Each row has a name. Each piece below is followed by the name of the row it came from, unless a question asks for something else. Each question is about the rows just above it. Places in a row count from 1.

[132 105 143 145 110 188] -> q_907
[174 140 115 135 139 113] -> q_376
[ 73 137 150 102 125 161] -> q_642
[192 156 108 124 125  72] -> q_834
Where does [ 73 137 150 102 125 162] differ from q_642, and what was there?	6, [161]
What is the next entry after [105 143]?	[145]
Which row holds this, read backwards? [115 140]	q_376
What is the next entry after [192 156]?	[108]

[147 137 160 123 141 114 151 136 149 119 149] -> q_834
[117 178 127 155  86 159 139 152 145 122 114] -> q_133
[113 119 114 158 141 125 128 131 113 150 113] -> q_800
[128 119 148 131 136 141 128 109 142 148 136] -> q_739
[114 146 120 138 105 143 118 144 147 143 103] -> q_997
[146 145 124 139 163 165 136 120 105 125 144] -> q_376
[137 130 149 132  90 166 124 104 158 147 117] -> q_683
[109 142 136 160 123 149 151 114 141 163 117] -> q_907
[143 126 131 148  96 128 129 106 167 139 102] -> q_429
[128 134 127 128 109 130 146 136 128 120 119] -> q_832
Give the next entry after [148 131].	[136]
Changed q_834: [147 137 160 123 141 114 151 135 149 119 149]. Place and old value:	8, [136]
Which row holds [141 114 151 149 123 160 136] read backwards?	q_907
asked: [109 142 136 160 123 149 151 114 141 163 117]	q_907

[110 106 104 130 154 102 103 111  94 129  96 131 123 146 140  95 135 113
 105  99 106 103 122 141 138  99  96  99  97 126 143 134 130 122 113  92
  97 146 134 131 101 137 105 113 103 100 140 112] = q_997
[117 107  76  86 164  92 105 119 103  83  77 115  79 172 114  93 134 123
  95  98  95 100 113 119 143  96  79  94  93 136 141 110 103 130 117  86
  75 124 105  85  98 152 108 109  72  96 120 101] = q_907
[131 140 110 104 113  95 112 137  99 134 122 113 102 130  97 123 140 154
 126  92 146 105 103 135 138 103  99  96 105  96 131 101 143 103 110  99
  97 113 130 134 100 106  94 146 141 129 106 122] = q_133
Put [112 110 106 104 130 154 102 103 111  94 129  96 131 123 146 140  95 135
 113 105  99 106 103 122 141 138  99  96  99  97 126 143 134 130 122 113
  92  97 146 134 131 101 137 105 113 103 100 140] back in order: which row is it?	q_997
Where does [117 107  76  86 164  92 105 119 103  83  78 115  79 172 114  93 134 123
  95  98  95 100 113 119 143  96  79  94  93 136 141 110 103 130 117  86
  75 124 105  85  98 152 108 109  72  96 120 101] differ from q_907, and what was there?	11, [77]
Which row holds [106 129 141 146  94 106 100 134 130 113  97  99] read backwards?	q_133
Where does [117 107  76  86 164  92 105 119 103  83  77 115  79 172 114  93 134 123
  95  98  95 100 113 119 143  97  79  94  93 136 141 110 103 130 117  86
  75 124 105  85  98 152 108 109  72  96 120 101] differ from q_907, and what was there?	26, [96]
Changed q_997: [110 106 104 130 154 102 103 111  94 129  96 131 123 146 140  94 135 113
 105  99 106 103 122 141 138  99  96  99  97 126 143 134 130 122 113  92
  97 146 134 131 101 137 105 113 103 100 140 112]. Place and old value:	16, [95]

[130 131 165 135 153] = q_683
[140 133 160 149 146] = q_834
[152 120 140 111 130] = q_133
[130 135 153 132 164] = q_376
[130 131 164 135 153] = q_832
Which row holds these entries in another order? [135 153 130 131 164]	q_832
[130 131 135 153 164] is which row reordered?	q_832
Put [130 132 135 153 164] back in order: which row is it?	q_376
Which row holds [160 133] read backwards?	q_834
Give the next entry after [131 164 135].	[153]
Count the entries of [140 133 160 149 146]:	5
One entry of q_683 was changed: [129 131 165 135 153]. Where, and from what?	1, [130]

[116 163 135  96]  q_997
[150 147  74 165]  q_376
[ 96 117 135 163]  q_683
Put [163 135 117  96] back in order: which row is it?	q_683
[ 74 147 150] is which row, read backwards?	q_376
One entry of q_683 was changed: [ 96 117 135 164]. Where, and from what?	4, [163]

[120 143 121 140 130 136 128 130 139 112 139 120 129 107 106 133 128 113
 145 131 137 136 134 130 132 122 123  99 141 133 133 137 130] : q_907
[132 118 124 124 127 115 143 129 130 140 113 130 132 127 156 129 133 123
 108 130 128 128 130 129 120 132 139 112 130 132 130 139 129] : q_642
[123 138 115 129 124 121 122 135 129 129 126 131 119 137 125 127 126 143
 128 123 122 136 123 141 122 133 123 130 118 126 142 118 119] : q_800
[120 129 136 133 145 132 128 120 141 137 133 123 140 133  99 122 121 143
 130 131 130 112 107 140 128 134 113 130 139 106 130 136 137] : q_429
[140 124 122 129 127 136 141 127 137 135 131 126 133 140 109 120 129 109
  99 130 119 133 116 137 131 127 130 143 151 150 135 138 126] : q_376
[137 120 129 136 133 145 132 128 120 141 137 133 123 140 133  99 122 121
 143 130 131 130 112 107 140 128 134 113 130 139 106 130 136] is which row reordered?	q_429
Which row holds [106 139 130] read backwards?	q_429
Put [140 127 127 120 137 150 133 151 135 122 133 138 126 140 130 130 143  99
 124 126 129 137 116 136 131 127 131 129 135 141 109 109 119] back in order: which row is it?	q_376
Put [130 137 133 133 141  99 123 122 132 130 134 136 137 131 145 113 128 133
 106 107 129 120 139 112 139 130 128 136 130 140 121 143 120] back in order: which row is it?	q_907

[ 84 103  93 148  87 141  79 152 106  96  75 171  76  74]  q_997
[131  92 182 155 178 102  82  91  80 183  97 190  96 180]  q_800
[133 175 144 164 102 118 127 176 169 180 189 126  78  67]  q_642
[143  94 182  87 190  66  92 111 169 189 126 180  78 114]  q_113
[162 146  67 113  91  66  77  69 184  75 129 165 134 160]  q_683
[ 91 134  75 162  66 184  77 113 161 146 165 129  69  67]  q_834
[ 98  86 187 104  69 169 155  80 178  82 102  92 139 131]  q_907
Give the next entry after [134  75 162  66 184  77 113 161 146 165 129  69].	[67]
Number of entries in [133 175 144 164 102 118 127 176 169 180 189 126  78  67]:	14
Which row holds [ 78 180 126 189 169] read backwards?	q_113
Which row holds these entries in another order? [160 134 165 129  75 184  69  77  66  91 113  67 146 162]	q_683

[142 128 134 150] : q_642
[131 145 129 133] : q_376
[133 141 128 139] : q_834
[133 150 128 142] : q_800
Give the next entry after [150 128].	[142]
How many entries does [131] have?	1
Put [150 142 128 134] back in order: which row is it?	q_642

[177  90 146 107  87]  q_907
[115 151 127 106 188]  q_997
[106 126 188 151 115]  q_834
Give the next entry after [115 151].	[127]
The next entry after [146 107]:	[87]
Where do [115 151 127 106 188] appear?	q_997
Changed q_834: [106 125 188 151 115]. Place and old value:	2, [126]
Put [188 106 127 151 115] back in order: which row is it?	q_997

[118 132 133 105 133 120 140 124 137 119 132 133 114 115 159 129 129 122
 185 153 111 122 137 131 126 137 126] : q_739
[154 125 119 105 125 123 158 136 131 102 119 152 115 117 139 131 155  94
 185 153 124 107 142 146 129 133  89] : q_642
[185 140 132 126 111 137 105 122 131 133 133 129 115 133 126 154 132 137
 124 120 159 129 137 118 122 119 114] : q_429
[129 122 133 140 126 133 126 111 185 137 105 159 115 120 137 122 132 131
 153 124 118 119 133 137 129 114 132] is which row reordered?	q_739
Count the entries of [154 125 119]:	3

[164 133 129 121 132 123  67 107]  q_429
[107 151 132 123 164 133  67 175]  q_907
[107 120 132 123 133  67 164 129]  q_800
Count the entries of [107 120 132 123]:	4
[132 123 133  67 164 129 107 120] is which row reordered?	q_800
Where does [107 120 133 123 133  67 164 129] differ from q_800, and what was there?	3, [132]
Where does [164 133 129 121 131 123  67 107] differ from q_429, and what was there?	5, [132]
The next entry after [133 129 121]:	[132]
[164  67 133 123 132] is which row, read backwards?	q_800

[124 154 151  95 146 100  80  90  91 151 138] = q_683
[ 93 153 115 105 161 126  96 144 138  91 151] = q_429
[102 143  92 154 148 154 140 122 133 138 144] = q_834
[111 162 104 123 176  81  96 167 169 129 161] = q_113
[130  93 118  97 154 133 148 138 122 140 125] = q_997
One entry of q_429 was changed: [ 93 153 115 105 161 126  96 144 138  91 150]. Where, and from what?	11, [151]
How many entries does [102 143  92 154 148 154 140 122 133 138 144] have?	11
The next entry after [154 133 148 138 122 140]:	[125]
Which row holds [138 151  91] read backwards?	q_683
Number of entries in [130  93 118]:	3

[116 129 157 167 120 115 185 171 132 135 137] : q_832
[132 133 120 130 127  94 121 117 122 118 130] : q_683
[105 141 113 124 121 134 125 129 138 118 117] : q_642
[123 101 157 115 120 167 185 130 131 127 153] : q_800
The next entry after [157 115]:	[120]
Which row holds [185 115 120 167 157] read backwards?	q_832
Number of entries in [132 133 120 130 127  94 121 117 122]:	9

[164 130 120 127 131  82 109 112 123 124] = q_429
[104 120 126 131  82 109 112 123 123 109] = q_832
[164 104 120 127 131  82 109 112 123 124] = q_642
[142 153 134 137 119 168 160 136 129 110] = q_800
[142 153 149 137 119 168 160 136 129 110] = q_907
[109 123 123 112 109  82 131 126 120] is which row, read backwards?	q_832
Changed q_429: [164 130 120 127 131  82 108 112 123 124]. Place and old value:	7, [109]
Which row holds [123 112 109  82 131 127 120 104] read backwards?	q_642

[112  98 154 182]  q_800
[129 119 129 103]  q_683
[113  98 154 182]  q_376
[100 103 185 139]  q_832
Put [182 112  98 154] back in order: which row is it?	q_800
Number of entries in [100 103]:	2

[142 157 158 124 116 126 119] = q_642
[116 139 122 126 105 128 125] = q_834
[128 106 125 122 126 127 139] = q_133
[128 106 125 122 126 116 139] = q_800
[139 125 126 128 116 122 106] is which row reordered?	q_800
How many entries does [142] have?	1
One entry of q_642 was changed: [142 157 158 124 116 125 119]. Where, and from what?	6, [126]
Which row holds [126 116 124 158] read backwards?	q_642
What is the next entry after [125 122 126 127]?	[139]
[116 139 122 126 105 128 125] is in which row?	q_834
Where does [127 106 125 122 126 127 139] differ from q_133, and what was there?	1, [128]

[119 116 159 140 122] : q_113
[ 96 116 159 154 122] : q_642
[104 116 159 140 122] : q_800
[165 116 132  99 122] : q_739
[177 116 159 154 122] : q_907
[104 116 135 140 122] : q_997
Where do [ 96 116 159 154 122] appear?	q_642
Changed q_113: [119 116 159 139 122]. Place and old value:	4, [140]
Number of entries in [96]:	1
Where does [104 116 159 140 121] differ from q_800, and what was there?	5, [122]
Number of entries in [ 96 116]:	2

[137 117 114  98 183 143 139] : q_113
[147 126 177  75 147 170 144] : q_739
[142  99 166 121 131 109  99] : q_376
[124 143 122  79 143 183 131] : q_832
[143 124 143 120  79  74 117] : q_683
[100 121 131 109 166  99 142] : q_429
[ 99 100 109 121 131 142 166] is which row reordered?	q_429
Which row holds [117  74  79] read backwards?	q_683
Number of entries in [142  99 166 121 131 109  99]:	7
[ 99 109 131 121 166] is which row, read backwards?	q_376
What is the next entry after [124 143 120  79]?	[74]
Where do [137 117 114  98 183 143 139] appear?	q_113

[126 129  80 107 112 135 130 153]  q_907
[143 132 127 125 109 119 128 144]  q_834
[126 129 108 130  80 135 153 112]  q_800
[140 131 126 128 114 121 126 139]  q_376
[131 125 126 134 114 121 126 139]  q_997
Number of entries in [126 129  80 107 112 135]:	6
[ 80 108 112 126 129 130 135 153] is which row reordered?	q_800
Where does [131 125 126 134 114 122 126 139] differ from q_997, and what was there?	6, [121]
[126 131] is which row, read backwards?	q_376
Which row holds [128 126] read backwards?	q_376

[113 113 113 134]  q_800
[127 146 121 130]  q_133
[183 191 108 118]  q_834
[157 142 104 129]  q_739
[114 113 113 134]  q_113
[138 143 134 118]  q_683
[115 135 121 130]  q_907
asked: [113 113 113 134]	q_800
Which row holds these entries in another order? [113 113 134 113]	q_800
Give the next entry after [157 142].	[104]
Count the entries of [114 113 113]:	3
The row with [127 146 121 130] is	q_133
Put [129 104 142 157] back in order: which row is it?	q_739
How many entries does [115 135] have?	2

[114 135 144 162] -> q_683
[131 120 109 121] -> q_429
[118 133 136 174] -> q_642
[153  97 105 120] -> q_832
[153 112  97 107] -> q_997
[131 120  97 105] -> q_907
[109 128 141 124] -> q_739
asked: [131 120 109 121]	q_429
Where does [131 120  97 106] differ from q_907, and what was there?	4, [105]
Changed q_997: [153 112  98 107]. Place and old value:	3, [97]
Which row holds this, read backwards? [105  97 120]	q_907
[120 105  97 153] is which row reordered?	q_832

[ 84 110  88 173  93] = q_429
[ 84 139 115 142 130] = q_907
[175 156 144 134 166] = q_739
[ 86 119 128 112 131] = q_683
[174 128 119 150 116] = q_832
[110  88 172  87  92] = q_997
What is the next entry after [110  88 173]?	[93]
The next entry after [119 128]:	[112]
Which row holds [115 139] read backwards?	q_907
asked: [ 84 110  88 173  93]	q_429
Count the entries of [ 86 119 128 112 131]:	5

